Below are the code and all the weights of a small trained network. Each question names an input and a class and asks about switching units off, where a switched-off unit gives its printed mean instead of its output.

import numpy as np


def w(rows, s, z=0):
    codes = np.array(rows[::2]) - 128.0
    scale = np.full(codes.shape[1], s)
    scale[-1] = z or s
    return codes * scale


def f(y):
    return y / 2 * (1 + np.tanh(0.7978845608 * (y + 0.044715 * y**3)))


def log_softmax(a):
    a = a - a.max(-1, keepdims=True)
    return a - np.log(np.exp(a).sum(-1, keepdims=True))


def net(x, mask):
    res = np.array(x, float).reshape(1, 8) / 4 @ E
    y = f(res @ A[0][:, :-1].T + A[0][:, -1])
    res = res + np.where(mask, y, B[0][:, -1]) @ B[0][:, :-1]
    return log_softmax(res[-1] @ U[:, :-1].T + U[:, -1])


A, B = {}, {}
E = w([
[140,207,122,109,172,119,127,111,78,203],'x0',
[57,95,134,94,10,184,102,148,114,75],'x1',
[141,65,170,187,87,135,180,92,141,65],'x2',
[130,216,88,147,110,106,93,95,136,84],'x3',
[65,79,144,85,126,124,119,112,140,226],'x4',
[107,116,169,124,121,156,113,170,175,173],'x5',
[130,166,188,160,178,173,133,91,81,80],'x6',
[184,165,189,146,82,69,115,92,165,101],'x7',
],0.012)
A[0] = w([
[174,172,139,169,169,75,98,103,94,210,105],'neuron 1',
[68,93,156,169,97,203,105,61,79,57,95],'neuron 2',
[101,36,192,144,5,113,202,99,181,201,98],'neuron 3',
[242,22,118,107,192,47,207,154,140,194,91],'neuron 4',
[131,41,139,120,70,119,151,198,163,111,61],'neuron 5',
[119,126,179,185,183,198,218,110,129,247,61],'neuron 6',
[75,133,92,3,161,194,109,98,160,204,117],'neuron 7',
[188,198,213,186,72,130,44,167,145,112,116],'neuron 8',
[143,193,26,79,36,104,58,148,192,77,150],'neuron 9',
[26,116,81,162,60,137,95,100,91,69,133],'neuron 10',
[116,60,182,160,173,203,176,243,157,198,117],'neuron 11',
[237,140,80,148,128,101,142,142,167,31,3],'neuron 12',
[31,89,143,12,166,142,64,179,106,214,131],'neuron 13',
[156,149,62,178,141,89,98,143,92,146,83],'neuron 14',
],0.0077,0.0057)
B[0] = w([
[129,192,123,148,150,164,162,102,159,131,216],'neuron 1',
[139,59,145,145,99,158,142,146,175,93,221],'neuron 2',
[120,83,131,144,123,138,155,141,139,55,244],'neuron 3',
[161,144,173,111,116,168,100,114,188,74,227],'neuron 4',
[108,138,106,174,127,87,147,151,85,120,195],'neuron 5',
[96,104,93,92,121,89,120,128,107,152,206],'neuron 6',
[124,144,108,109,124,111,153,165,131,178,221],'neuron 7',
[196,143,170,102,165,136,116,72,162,91,196],'neuron 8',
[86,153,41,82,130,82,130,135,10,158,235],'neuron 9',
[64,115,169,102,81,98,123,165,143,110,224],'neuron 10',
[95,93,117,140,86,127,127,164,85,116,221],'neuron 11',
[103,136,134,101,111,142,73,125,110,203,197],'neuron 12',
[99,148,156,103,81,141,88,137,157,208,255],'neuron 13',
[133,153,98,107,119,125,144,118,131,150,170],'neuron 14',
],0.011,0.012)
U = w([
[166,238,60,139,240,103,159,107,119,158,1],'0',
[178,125,233,112,113,185,129,126,196,58,106],'1',
[91,81,82,118,92,157,149,184,115,1,217],'2',
[71,135,66,58,83,133,110,193,120,235,238],'3',
],0.0095,0.0015)

Each question gives the input, the list of numbers given to net, and the class t.
The units are the neurons (one row each of A and B). Each row of codes is followed by its name. A weight is (code - 128) times the scale printed after its matrix; where a second scale follows, it is the last column's (A, B and U).
mask holds one flag per neuron, in row order. A switched-off neuron (its flag False) gives its mean, the last column of its row in B, instead of its output. The means were averaged over made-up inputs and are rounded, as every weight is.
A unit's drop is (log p(t) with every unit on - log p(t) with that unit switched off) / (log p(t) with every unit on - log p(t) with every unit switched off).
The circuit of an input: a set's keep is (log p(t) with only the set's units on - log p(t) with every unit switched off) / (log p(t) with every unit on - log p(t) with every unit switched off). Starting from the 12 units with the biggest drops (on a tie, the unit counted first), units are removed one at a time, each time the one whose removal leaves the highest keep (on an exact tie, the one counted first), for as long as the keep stays at least 0.8.
circuit, biggest first: the units of the circuit, biggest drop first
most important unit: the unit with the biggest drop
k most important neurons: the k neurons with the biggest drops, biggest first
drop of u: that unit's drop, to one decimal
input [8,8,6,-4,1,3,-1,7], class 1: most important unit -> neuron 9
input [-5,8,-1,7,-7,-5,-2,-6], class 3: 4 most important neurons -> [neuron 9; neuron 12; neuron 3; neuron 4]
input [-6,-4,1,-7,7,8,-5,7], class 2: 2 most important neurons -> [neuron 3; neuron 11]
input [0,4,4,-1,-5,3,3,0], class 1: 4 most important neurons -> [neuron 9; neuron 8; neuron 11; neuron 6]
input [1,0,-1,3,0,-3,4,1], class 0: 2 most important neurons -> [neuron 4; neuron 3]
input [-2,-8,7,-7,7,1,1,-8], class 2: 3 most important neurons -> [neuron 4; neuron 3; neuron 11]
input [-1,-4,5,-7,2,1,3,-8], class 2: 2 most important neurons -> [neuron 4; neuron 11]
input [7,0,2,-6,-5,7,4,2], class 1: 4 most important neurons -> [neuron 9; neuron 8; neuron 7; neuron 5]
input [-6,-2,5,6,-5,0,-6,-8], class 3: 3 most important neurons -> [neuron 12; neuron 3; neuron 9]
input [-7,-3,7,1,3,-7,3,1], class 1: 4 most important neurons -> [neuron 9; neuron 11; neuron 6; neuron 12]
input [-8,-8,-4,-2,8,-5,-8,0], class 1: 2 most important neurons -> [neuron 4; neuron 9]
input [-7,2,2,-1,-1,0,6,4], class 1: 2 most important neurons -> [neuron 9; neuron 8]
input [5,-4,-6,8,1,1,3,-8], class 0: 2 most important neurons -> [neuron 1; neuron 10]
input [-1,-7,3,0,-5,-5,-6,-4], class 0: circuit, biggest first -> [neuron 10]
input [1,-4,4,8,-2,-1,-5,0], class 0: drop of neuron 13 -> 0.3
input [-1,-8,7,5,-5,5,-4,-1], class 1: drop of neuron 12 -> -0.1
input [-3,1,1,-6,8,-7,5,-2], class 2: drop of neuron 2 -> 0.4
